Here is a tiny trained network, its code and every weight. The questions are about switching its units off for an input and a class, where a switched-off unit gives its printed mean instead of its output.

import numpy as np


def w(rows, s, z=0):
    codes = np.array(rows[::2]) - 128.0
    scale = np.full(codes.shape[1], s)
    scale[-1] = z or s
    return codes * scale


def f(y):
    return np.maximum(y, 0)


def log_softmax(a):
    a = a - a.max(-1, keepdims=True)
    return a - np.log(np.exp(a).sum(-1, keepdims=True))


def net(x, mask):
    res = np.array(x, float).reshape(1, 4) / 4 @ E
    y = f(res @ A[0][:, :-1].T + A[0][:, -1])
    res = res + np.where(mask, y, B[0][:, -1]) @ B[0][:, :-1]
    return log_softmax(res[-1] @ U[:, :-1].T + U[:, -1])


A, B = {}, {}
E = w([
[72,53,12,80,165,94,135],'x0',
[173,53,141,197,188,159,255],'x1',
[226,155,115,56,142,21,158],'x2',
[171,90,133,31,209,205,65],'x3',
],0.0088)
A[0] = w([
[193,78,99,71,192,178,80,59],'neuron 0',
[57,127,78,214,32,171,138,87],'neuron 1',
[24,71,91,177,92,224,98,115],'neuron 2',
[108,82,151,109,156,219,86,96],'neuron 3',
[65,152,109,184,84,138,156,109],'neuron 4',
[213,218,217,132,92,134,122,73],'neuron 5',
[62,177,143,124,113,131,40,169],'neuron 6',
[105,113,31,70,153,50,173,116],'neuron 7',
[138,92,160,90,177,244,86,66],'neuron 8',
[23,16,105,117,114,135,109,129],'neuron 9',
[120,125,154,135,110,35,157,70],'neuron 10',
[255,147,101,79,107,39,158,126],'neuron 11',
[71,113,127,208,107,102,137,94],'neuron 12',
[217,96,110,76,190,152,80,43],'neuron 13',
[70,105,139,176,138,196,103,66],'neuron 14',
[70,88,52,116,137,105,139,120],'neuron 15',
[85,158,96,81,84,74,49,67],'neuron 16',
[84,104,133,166,101,54,149,110],'neuron 17',
[68,165,107,67,54,84,58,99],'neuron 18',
[113,51,162,163,141,167,188,67],'neuron 19',
[96,127,50,104,166,91,151,82],'neuron 20',
[98,142,69,96,91,123,94,76],'neuron 21',
[152,74,108,173,141,145,206,84],'neuron 22',
[39,153,126,187,80,82,160,96],'neuron 23',
[169,154,91,174,108,31,143,83],'neuron 24',
[163,62,136,148,166,128,205,93],'neuron 25',
[170,104,79,148,164,164,210,84],'neuron 26',
[59,72,55,140,144,121,113,103],'neuron 27',
[93,175,132,79,120,109,99,3],'neuron 28',
[111,135,114,177,84,51,186,93],'neuron 29',
[152,209,222,167,91,195,127,94],'neuron 30',
[183,82,135,116,137,115,215,139],'neuron 31',
[203,114,82,80,133,25,144,18],'neuron 32',
],0.0094,0.0041)
B[0] = w([
[189,105,83,92,69,91,98,200],'neuron 0',
[145,98,119,101,187,61,32,213],'neuron 1',
[75,85,162,199,229,103,108,224],'neuron 2',
[199,112,84,89,150,56,54,191],'neuron 3',
[183,105,96,101,151,86,91,193],'neuron 4',
[170,85,177,176,68,160,178,217],'neuron 5',
[99,148,80,178,144,163,135,221],'neuron 6',
[137,78,200,150,106,157,196,214],'neuron 7',
[200,99,96,76,112,87,84,203],'neuron 8',
[127,98,184,179,134,132,191,195],'neuron 9',
[162,91,111,113,131,62,43,182],'neuron 10',
[76,103,154,208,255,86,73,244],'neuron 11',
[167,116,96,128,134,99,82,188],'neuron 12',
[187,110,99,122,97,97,95,193],'neuron 13',
[107,109,134,173,186,98,102,184],'neuron 14',
[164,90,161,129,50,177,190,182],'neuron 15',
[124,180,80,167,111,197,117,212],'neuron 16',
[197,125,103,63,79,125,129,187],'neuron 17',
[93,191,73,183,95,203,113,229],'neuron 18',
[49,199,90,179,103,185,82,191],'neuron 19',
[152,65,158,140,91,166,170,175],'neuron 20',
[91,163,126,136,65,156,133,174],'neuron 21',
[100,177,74,140,83,177,100,200],'neuron 22',
[199,101,83,71,95,99,114,214],'neuron 23',
[163,108,95,109,161,101,71,204],'neuron 24',
[102,212,87,166,94,190,81,206],'neuron 25',
[104,177,86,159,58,168,108,196],'neuron 26',
[155,60,181,144,97,164,197,181],'neuron 27',
[116,176,127,161,76,157,89,162],'neuron 28',
[185,117,103,110,100,132,109,212],'neuron 29',
[141,57,205,156,92,165,224,224],'neuron 30',
[84,164,83,177,108,145,115,209],'neuron 31',
[68,83,185,204,222,98,73,207],'neuron 32',
],0.0082,0.011)
U = w([
[90,254,67,170,87,218,94,110],'0',
[104,110,166,166,231,81,71,138],'1',
[215,113,73,65,96,62,71,103],'2',
[152,83,230,159,71,187,217,106],'3',
[122,161,120,126,155,138,158,247],'4',
[66,178,164,92,146,123,132,108],'5',
[87,162,154,52,105,93,148,110],'6',
],0.0092,0.015)

Each question gives the input, the list of numbers given to net, and the class t.
The units are the neurons (one row each of A and B). Each row of codes is followed by its name. A weight is (code - 128) times the scale printed after its matrix; where a second scale follows, it is the last column's (A, B and U).
mask holds one flag per neuron, in row order. A switched-off neuron (its flag False) gives its mean, the last column of its row in B, instead of its output. The means were averaged over made-up inputs and are rounded, as every weight is.
A unit's drop is (log p(t) with every unit on - log p(t) with that unit switched off) / (log p(t) with every unit on - log p(t) with every unit switched off).
The circuit of an input: a set's keep is (log p(t) with only the set's units on - log p(t) with every unit switched off) / (log p(t) with every unit on - log p(t) with every unit switched off). Starting from the 12 units with the biggest drops (on a tie, the unit counted first), units are removed one at a time, each time the one whose removal leaves the highest keep (on an exact tie, the one counted first), for as long as the keep stays at least 0.8.
units of the circuit, in order: the units of the circuit, biggest drop first
k most important neurons: the k neurons with the biggest drops, biggest first
drop of u: that unit's drop, to one decimal
input [-7,-2,-4,4], class 3: units of the circuit, in order -> [neuron 30]
input [-1,-7,-7,8], class 2: 4 most important neurons -> [neuron 8; neuron 3; neuron 0; neuron 11]
input [8,6,-7,-2], class 3: 3 most important neurons -> [neuron 27; neuron 15; neuron 9]
input [5,-5,-7,4], class 1: 2 most important neurons -> [neuron 2; neuron 3]
input [1,7,1,-8], class 2: 2 most important neurons -> [neuron 23; neuron 18]
input [-8,3,-8,3], class 1: 3 most important neurons -> [neuron 3; neuron 2; neuron 14]
input [0,-4,-6,-7], class 2: 2 most important neurons -> [neuron 23; neuron 11]
input [1,7,-3,8], class 2: 4 most important neurons -> [neuron 8; neuron 3; neuron 0; neuron 18]
input [0,5,6,4], class 1: 4 most important neurons -> [neuron 11; neuron 32; neuron 18; neuron 16]
input [2,4,1,5], class 2: 2 most important neurons -> [neuron 0; neuron 18]
input [5,5,-2,-4], class 0: 2 most important neurons -> [neuron 19; neuron 22]
input [-2,3,7,-7], class 1: 2 most important neurons -> [neuron 11; neuron 32]
input [0,7,-7,6], class 0: 3 most important neurons -> [neuron 19; neuron 25; neuron 26]
input [5,-4,-8,-3], class 1: units of the circuit, in order -> [neuron 2]
input [-6,3,5,0], class 3: 4 most important neurons -> [neuron 5; neuron 30; neuron 1; neuron 2]
input [-4,-6,-3,-7], class 2: drop of neuron 31 -> 0.1
input [2,-2,0,-2], class 4: drop of neuron 11 -> -0.2
input [3,4,4,1], class 0: drop of neuron 26 -> 0.4
